Here is a tiny trained network, its code and every weight. The questions are about switching its units off for an input and a class, where a switched-off unit gives its printed mean instead of its output.

import numpy as np


def w(rows, s, z=0):
    codes = np.array(rows[::2]) - 128.0
    scale = np.full(codes.shape[1], s)
    scale[-1] = z or s
    return codes * scale


def f(y):
    return np.maximum(y, 0)


def log_softmax(a):
    a = a - a.max(-1, keepdims=True)
    return a - np.log(np.exp(a).sum(-1, keepdims=True))


def net(x, mask):
    res = np.array(x, float).reshape(1, 5) / 4 @ E
    y = f(res @ A[0][:, :-1].T + A[0][:, -1])
    res = res + np.where(mask, y, B[0][:, -1]) @ B[0][:, :-1]
    return log_softmax(res[-1] @ U[:, :-1].T + U[:, -1])


A, B = {}, {}
E = w([
[121,115,119,137,139,150,119,121,102,105,126,133],'x0',
[37,104,177,87,181,84,70,74,114,79,18,231],'x1',
[147,110,135,128,94,129,116,120,122,133,134,133],'x2',
[82,254,151,92,65,171,89,213,75,56,179,192],'x3',
[40,8,17,97,13,147,202,150,189,53,148,145],'x4',
],0.0072)
A[0] = w([
[94,195,143,100,78,166,69,235,90,119,181,198,14],'neuron 0',
[57,114,117,43,110,37,190,138,181,45,85,180,208],'neuron 1',
[190,210,220,95,179,119,74,90,74,209,118,117,41],'neuron 2',
[187,156,207,145,180,83,99,175,11,179,104,171,49],'neuron 3',
[137,156,190,163,156,125,160,117,66,138,109,71,17],'neuron 4',
[110,68,66,106,46,153,182,163,160,105,191,223,65],'neuron 5',
[148,52,97,197,183,62,177,93,180,203,165,13,118],'neuron 6',
[151,95,109,118,171,54,112,30,116,94,47,122,187],'neuron 7',
[109,243,157,78,75,134,140,180,81,83,228,152,110],'neuron 8',
[87,215,85,96,110,183,125,215,107,111,82,154,114],'neuron 9',
[93,63,151,108,79,154,176,171,157,80,148,97,2],'neuron 10',
[192,154,86,197,102,184,214,183,152,169,255,46,169],'neuron 11',
],0.0058,0.0024)
B[0] = w([
[166,165,154,169,140,154,189,51,205,62,98,178,208],'neuron 0',
[110,110,65,111,144,193,33,142,34,111,158,54,223],'neuron 1',
[29,93,74,142,186,214,177,203,87,218,178,71,231],'neuron 2',
[63,140,138,62,182,162,194,108,86,116,227,61,211],'neuron 3',
[154,144,90,147,204,111,171,104,79,158,146,89,163],'neuron 4',
[61,134,60,144,201,210,129,146,116,188,167,86,202],'neuron 5',
[159,181,124,201,77,63,151,75,164,54,14,225,218],'neuron 6',
[161,124,182,173,39,20,57,89,240,75,86,163,208],'neuron 7',
[178,144,174,203,97,178,110,53,179,53,58,208,226],'neuron 8',
[196,145,151,191,65,112,122,87,228,104,99,146,191],'neuron 9',
[104,95,41,157,208,145,156,120,150,199,171,155,165],'neuron 10',
[80,91,169,84,73,58,24,253,131,65,166,131,254],'neuron 11',
],0.0063,0.0091)
U = w([
[171,191,161,213,64,132,195,28,195,76,71,232,49],'0',
[3,111,56,127,147,214,215,120,30,199,222,76,5],'1',
[48,136,205,113,72,72,56,155,87,59,162,185,238],'2',
],0.0051,0.0016)

Each question gives the input, the list of numbers given to net, and the class t.
The units are the neurons (one row each of A and B). Each row of codes is followed by its name. A weight is (code - 128) times the scale printed after its matrix; where a second scale follows, it is the last column's (A, B and U).
mask holds one flag per neuron, in row order. A switched-off neuron (its flag False) gives its mean, the last column of its row in B, instead of its output. The means were averaged over made-up inputs and are rounded, as every weight is.
A unit's drop is (log p(t) with every unit on - log p(t) with that unit switched off) / (log p(t) with every unit on - log p(t) with every unit switched off).
The circuit of an input: a set's keep is (log p(t) with only the set's units on - log p(t) with every unit switched off) / (log p(t) with every unit on - log p(t) with every unit switched off). Starting from all 12 units, units are removed one at a time, each time the one whose removal leaves the highest keep (on an exact tie, the one counted first), for as long as the keep stays at least 0.8.
circuit, biggest first: the units of the circuit, biggest drop first
most important unit: the unit with the biggest drop
k most important neurons: the k neurons with the biggest drops, biggest first
drop when u is switched off: that unit's drop, to one decimal
input [-6,1,-7,-2,-3], class 1: most important unit => neuron 8
input [1,1,5,-5,-7], class 1: 3 most important neurons => (neuron 2; neuron 3; neuron 8)
input [4,-7,-1,-4,-6], class 2: 2 most important neurons => (neuron 11; neuron 6)
input [4,-5,5,4,-8], class 1: 2 most important neurons => (neuron 2; neuron 3)
input [8,4,8,4,-6], class 1: circuit, biggest first => (neuron 2; neuron 3)
input [0,6,8,8,-6], class 0: 2 most important neurons => (neuron 0; neuron 8)
input [2,-8,-3,-3,6], class 2: 3 most important neurons => (neuron 11; neuron 6; neuron 2)
input [6,0,-5,2,3], class 1: 2 most important neurons => (neuron 6; neuron 7)
input [-7,-5,7,-3,-2], class 2: 3 most important neurons => (neuron 11; neuron 8; neuron 0)
input [0,-8,3,4,5], class 2: 4 most important neurons => (neuron 11; neuron 2; neuron 8; neuron 3)
input [-8,-8,6,-7,-2], class 2: 4 most important neurons => (neuron 11; neuron 8; neuron 0; neuron 9)
input [5,-3,7,7,6], class 0: 3 most important neurons => (neuron 8; neuron 0; neuron 9)
input [2,-6,-7,-2,5], class 2: 4 most important neurons => (neuron 11; neuron 2; neuron 6; neuron 3)
input [3,-6,-3,1,-8], class 1: circuit, biggest first => (neuron 2)
input [-8,-8,1,-6,-5], class 2: drop when neuron 8 is switched off => 0.2
input [-5,8,7,8,2], class 0: drop when neuron 11 is switched off => 0.1
input [-7,-7,-2,-4,0], class 2: drop when neuron 0 is switched off => 0.2
